Here is a tiny trained network, its code and every weight. The questions are about switching its units off for an input and a class, where a switched-off unit gives its printed mean instead of its output.

import numpy as np


def w(rows, s, z=0):
    codes = np.array(rows[::2]) - 128.0
    scale = np.full(codes.shape[1], s)
    scale[-1] = z or s
    return codes * scale


def norm(h):
    return h / np.sqrt((h * h).mean(-1, keepdims=True) + 1e-5)


def f(y):
    return y / 2 * (1 + np.tanh(0.7978845608 * (y + 0.044715 * y**3)))


def log_softmax(a):
    a = a - a.max(-1, keepdims=True)
    return a - np.log(np.exp(a).sum(-1, keepdims=True))


def net(x, mask):
    res = np.array(x, float).reshape(1, 4) / 4 @ E
    u = 0
    for l in range(2):
        y = f(norm(res) @ A[l][:, :-1].T + A[l][:, -1])
        res = res + np.where(mask[u : u + 4], y, B[l][:, -1]) @ B[l][:, :-1]
        u += 4
    return log_softmax(norm(res)[-1] @ U[:, :-1].T + U[:, -1])


A, B = {}, {}
E = w([
[144,146,84,88,76,141,140,68,82,157,87,115],'x0',
[173,60,211,88,163,148,234,104,40,191,254,141],'x1',
[100,117,90,169,133,195,140,156,79,146,195,176],'x2',
[42,107,114,135,178,163,127,119,101,181,112,79],'x3',
],0.0079)
A[0] = w([
[114,65,216,147,228,122,38,194,216,180,165,126,138],'L0N1',
[59,148,44,47,144,183,116,61,200,65,55,127,142],'L0N2',
[43,126,108,248,85,250,162,120,75,87,185,209,6],'L0N3',
[159,21,253,86,200,82,85,9,226,148,4,79,15],'L0N4',
],0.0042,0.0026)
B[0] = w([
[175,168,94,187,231,132,186,141,163,174,101,123,245],'L0N1',
[155,94,169,106,208,199,176,77,132,165,255,151,252],'L0N2',
[161,69,146,195,19,150,110,208,205,112,112,66,203],'L0N3',
[156,23,157,198,81,136,37,169,101,187,82,151,248],'L0N4',
],0.0093,0.0034)
A[1] = w([
[134,102,87,101,79,160,84,85,60,163,93,170,195],'L1N1',
[180,136,149,149,99,91,108,120,97,2,151,184,76],'L1N2',
[130,228,127,178,207,118,161,118,184,114,114,211,250],'L1N3',
[95,155,52,120,142,143,48,131,181,89,101,145,67],'L1N4',
],0.0079,0.0013)
B[1] = w([
[185,168,119,208,208,140,157,201,234,96,120,117,206],'L1N1',
[2,64,76,201,208,215,100,88,102,137,86,26,219],'L1N2',
[162,179,181,114,160,177,175,88,86,115,128,30,254],'L1N3',
[156,44,195,51,59,13,215,120,103,224,185,200,230],'L1N4',
],0.0091,0.0049)
U = w([
[104,79,220,43,113,85,191,96,110,201,222,156,156],'0',
[150,21,143,194,82,118,30,249,170,154,129,129,226],'1',
[185,236,110,162,185,160,158,158,186,137,141,54,169],'2',
[14,65,101,151,197,190,118,102,107,164,91,55,162],'3',
[76,171,144,141,164,173,112,137,139,79,126,132,98],'4',
[10,208,98,80,80,68,66,164,89,128,101,191,22],'5',
[2,202,102,42,97,92,71,152,126,60,113,232,13],'6',
[71,196,61,87,114,77,31,147,90,72,144,189,2],'7',
],0.0083,0.0031)

Each question gives the input, the list of numbers given to net, and the class t.
The units are the neurons (one row each of A and B). Each row of codes is followed by its name. A weight is (code - 128) times the scale printed after its matrix; where a second scale follows, it is the last column's (A, B and U).
mask holds one flag per neuron, layer by layer. A switched-off neuron (its flag False) gives its mean, the last column of its row in B, instead of its output. The means were averaged over made-up inputs and are rounded, as every weight is.
A unit's drop is (log p(t) with every unit on - log p(t) with that unit switched off) / (log p(t) with every unit on - log p(t) with every unit switched off).
The circuit of an input: a set's keep is (log p(t) with only the set's units on - log p(t) with every unit switched off) / (log p(t) with every unit on - log p(t) with every unit switched off). Starting from all 8 units, units are removed one at a time, each time the one whose removal leaves the highest keep (on an exact tie, the one counted first), for as long as the keep stays at least 0.8.
units of the circuit, in order: the units of the circuit, biggest drop first
most important unit: the unit with the biggest drop
k most important neurons: the k neurons with the biggest drops, biggest first
top k neurons in layer l: the k neurons of layer l with the biggest drops, biggest first
input [-1,-6,-7,7], class 1: top 2 neurons in layer 1 -> L1N3; L1N2
input [0,0,-4,3], class 1: units of the circuit, in order -> L0N4
input [5,3,0,4], class 2: units of the circuit, in order -> L1N1; L0N2
input [-8,-1,5,-7], class 2: 3 most important neurons -> L0N1; L1N3; L0N4
input [2,4,0,-6], class 3: units of the circuit, in order -> L1N2; L0N2
input [-7,1,4,2], class 2: units of the circuit, in order -> L0N1; L1N3
input [-7,6,8,-5], class 1: 3 most important neurons -> L0N3; L0N2; L1N4
input [3,4,-3,-7], class 3: units of the circuit, in order -> L1N2; L0N2
input [4,-4,1,2], class 0: 2 most important neurons -> L0N4; L1N2
input [-3,1,4,3], class 1: 2 most important neurons -> L0N3; L1N3
input [-8,6,-7,7], class 2: top 2 neurons in layer 0 -> L0N1; L0N3
input [5,-4,-5,5], class 1: 3 most important neurons -> L0N4; L1N3; L1N1
input [0,-5,6,-8], class 3: 2 most important neurons -> L1N2; L0N4
input [6,-4,-7,-8], class 3: units of the circuit, in order -> L1N2; L0N1
input [8,1,-5,-2], class 2: most important unit -> L1N1
input [-5,4,-1,5], class 2: top 3 neurons in layer 0 -> L0N1; L0N4; L0N2
input [-8,2,-1,8], class 2: units of the circuit, in order -> L0N1; L1N2
input [4,4,-7,-4], class 1: 2 most important neurons -> L0N4; L1N3
input [-8,-5,-1,-7], class 2: 2 most important neurons -> L1N3; L0N1
input [4,0,5,-6], class 3: 4 most important neurons -> L1N2; L0N4; L1N4; L0N1
input [-7,-2,-4,-5], class 2: top 2 neurons in layer 0 -> L0N1; L0N3
input [6,4,-8,5], class 1: units of the circuit, in order -> L0N4; L1N1
input [-8,-5,3,-5], class 2: most important neuron -> L1N3
input [-3,-4,0,4], class 0: top 3 neurons in layer 1 -> L1N1; L1N2; L1N4
input [-4,3,5,0], class 1: 3 most important neurons -> L0N3; L1N3; L0N2
input [-4,-5,-4,-6], class 3: units of the circuit, in order -> L1N2; L0N3
